Below is a small trained network, with its code and all its weights. Each question gives an input and a target symbol and asks what happens when units are switched off, that is, made to give their printed mean instead of their output.

import numpy as np


def w(rows, s, z=0):
    codes = np.array(rows[::2]) - 128.0
    scale = np.full(codes.shape[1], s)
    scale[-1] = z or s
    return codes * scale


def f(y):
    return np.maximum(y, 0)


def softmax(a):
    e = np.exp(a - a.max(-1, keepdims=True))
    return e / e.sum(-1, keepdims=True)


def log_softmax(a):
    a = a - a.max(-1, keepdims=True)
    return a - np.log(np.exp(a).sum(-1, keepdims=True))


def net(x, mask):
    ids = ['αγδεζηθμ'.index(c) for c in x.split()]
    T = len(ids)
    res = E[ids] + P[:T]
    u = 0
    for l in range(2):
        r = res
        for j in range(2):
            rows = slice(2 * j, 2 * j + 2)
            q, k, v = (r @ M[l][rows].T for M in (Q, K, V))
            z = softmax(np.where(np.tri(T) > 0, q @ k.T / 2**0.5, -1e9)) @ v
            o = O[l][rows]
            res = res + np.where(mask[u + j], z, o[:, -1]) @ o[:, :-1]
        u += 2
        y = f(res @ A[l][:, :-1].T + A[l][:, -1])
        res = res + np.where(mask[u : u + 8], y, B[l][:, -1]) @ B[l][:, :-1]
        u += 8
    return log_softmax(res[-1] @ U[:, :-1].T + U[:, -1])


Q, K, V, O, A, B = {}, {}, {}, {}, {}, {}
E = w([
[109,163,149],'α',
[147,168,87],'γ',
[136,171,86],'δ',
[105,85,77],'ε',
[134,154,116],'ζ',
[161,143,253],'η',
[214,85,142],'θ',
[172,89,76],'μ',
],0.024)
P = w([
[159,188,51],'0',
[140,158,61],'1',
[134,152,63],'2',
[130,159,113],'3',
[148,177,129],'4',
[123,156,254],'5',
[147,177,221],'6',
],0.0076)
Q[0] = w([
[202,138,86],'0.h1',
[233,113,144],'0.h1',
[47,185,86],'0.h2',
[97,137,2],'0.h2',
],0.0088)
K[0] = w([
[158,3,135],'0.h1',
[11,56,190],'0.h1',
[41,141,141],'0.h2',
[72,49,83],'0.h2',
],0.0073)
V[0] = w([
[55,125,111],'0.h1',
[111,88,206],'0.h1',
[130,82,76],'0.h2',
[106,117,1],'0.h2',
],0.0095)
O[0] = w([
[190,184,123,122],'0.h1',
[115,178,54,36],'0.h1',
[111,248,140,196],'0.h2',
[114,87,126,254],'0.h2',
],0.011,0.0067)
A[0] = w([
[139,249,117,194],'0.n1',
[100,194,148,253],'0.n2',
[123,172,70,178],'0.n3',
[110,165,169,55],'0.n4',
[120,105,148,238],'0.n5',
[153,216,160,142],'0.n6',
[144,32,129,251],'0.n7',
[127,129,129,102],'0.n8',
],0.015,0.0045)
B[0] = w([
[48,84,226,181],'0.n1',
[135,1,171,182],'0.n2',
[177,119,107,172],'0.n3',
[21,152,210,144],'0.n4',
[170,144,25,197],'0.n5',
[96,160,165,190],'0.n6',
[131,169,90,254],'0.n7',
[97,74,18,128],'0.n8',
],0.0079,0.0085)
Q[1] = w([
[253,181,141],'1.h1',
[53,83,104],'1.h1',
[78,57,191],'1.h2',
[194,96,130],'1.h2',
],0.012)
K[1] = w([
[150,122,99],'1.h1',
[190,188,101],'1.h1',
[134,233,124],'1.h2',
[151,250,124],'1.h2',
],0.016)
V[1] = w([
[130,191,127],'1.h1',
[27,3,60],'1.h1',
[2,211,213],'1.h2',
[200,71,94],'1.h2',
],0.0086)
O[1] = w([
[241,236,72,101],'1.h1',
[1,61,51,198],'1.h1',
[213,32,219,2],'1.h2',
[90,253,230,193],'1.h2',
],0.0065,0.0068)
A[1] = w([
[160,126,112,252],'1.n1',
[105,216,111,86],'1.n2',
[72,109,58,249],'1.n3',
[157,149,107,38],'1.n4',
[133,82,60,163],'1.n5',
[36,5,131,54],'1.n6',
[101,71,202,99],'1.n7',
[139,196,103,198],'1.n8',
],0.015,0.0025)
B[1] = w([
[111,187,49,144],'1.n1',
[171,86,162,202],'1.n2',
[147,158,196,255],'1.n3',
[254,96,97,139],'1.n4',
[122,136,216,194],'1.n5',
[119,120,81,238],'1.n6',
[109,83,64,197],'1.n7',
[168,144,114,187],'1.n8',
],0.0094,0.015)
U = w([
[172,80,64,1],'α',
[206,171,14,130],'γ',
[175,174,176,71],'δ',
[65,196,43,102],'ε',
[86,215,61,121],'ζ',
[212,1,222,96],'η',
[67,243,253,203],'θ',
[86,159,148,35],'μ',
],0.0088,0.0052)

Each question gives the input, a string of symbols that net reads in full, and the target symbol t.
The units are the heads (2 rows each of Q, K, V and O) and the neurons (one row each of A and B). Each row of codes is followed by its name. A weight is (code - 128) times the scale printed after its matrix; where a second scale follows, it is the last column's (O, A, B and U).
mask holds one flag per unit, layer by layer, with each layer's heads first. A switched-off unit (its flag False) gives its mean, the last column of its rows in O or B, instead of its output. The means were averaged over made-up inputs and are rounded, as every weight is.
A unit's drop is (log p(t) with every unit on - log p(t) with that unit switched off) / (log p(t) with every unit on - log p(t) with every unit switched off).
The circuit of an input: a set's keep is (log p(t) with only the set's units on - log p(t) with every unit switched off) / (log p(t) with every unit on - log p(t) with every unit switched off). Starting from the 12 units with the biggest drops (on a tie, the unit counted first), units are removed one at a time, each time the one whose removal leaves the highest keep (on an exact tie, the one counted first), for as long as the keep stays at least 0.8.
circuit, biggest first: the units of the circuit, biggest drop first
most important unit: the unit with the biggest drop
k most important neurons: the k neurons with the biggest drops, biggest first
top k neurons in layer l: the k neurons of layer l with the biggest drops, biggest first
heads that matter: for each layer, one digit per head in row order, 1 if its drop is at least 0.15 and else 0, layers parted by /
input ε ε η δ ζ, target η: circuit, biggest first -> [1.h2 0.n1]
input ε ε α γ ε, target η: 4 most important neurons -> [0.n1 1.n5 0.n2 0.n7]
input γ θ ε ε θ, target θ: heads that matter -> 10 / 10
input θ ζ ε ε ε ε α, target ε: top 2 neurons in layer 1 -> [1.n7 1.n6]
input ε μ ε ε γ, target ε: most important unit -> 0.n2
input ε α ε, target η: circuit, biggest first -> [1.h2 1.n5]
input γ ε η ζ ε η γ, target η: 2 most important neurons -> [0.n1 0.n6]
input γ ε α ε ε δ, target ε: 2 most important neurons -> [0.n2 1.n7]
input θ ε ε α η ε α, target η: 2 most important neurons -> [0.n6 0.n4]
input ε θ θ ζ ε θ ε, target γ: heads that matter -> 01 / 10
input ε ε γ, target ε: 4 most important neurons -> [0.n1 0.n2 1.n7 1.n6]
input α ε θ γ, target θ: top 2 neurons in layer 0 -> [0.n2 0.n7]
input ε ε μ ε θ ε μ, target θ: heads that matter -> 01 / 10
input γ ε θ γ, target θ: most important unit -> 1.h2
input ε ε θ ε, target γ: top 3 neurons in layer 0 -> [0.n2 0.n1 0.n7]
input ε ε η α, target η: heads that matter -> 01 / 11
input μ γ θ, target γ: heads that matter -> 00 / 00
input ε ε μ γ η ε γ, target η: heads that matter -> 01 / 11
input γ μ δ θ ε γ δ, target ε: heads that matter -> 10 / 00
input μ η θ, target γ: top 2 neurons in layer 0 -> [0.n2 0.n1]
input α η ε, target θ: 3 most important neurons -> [1.n5 1.n7 0.n2]
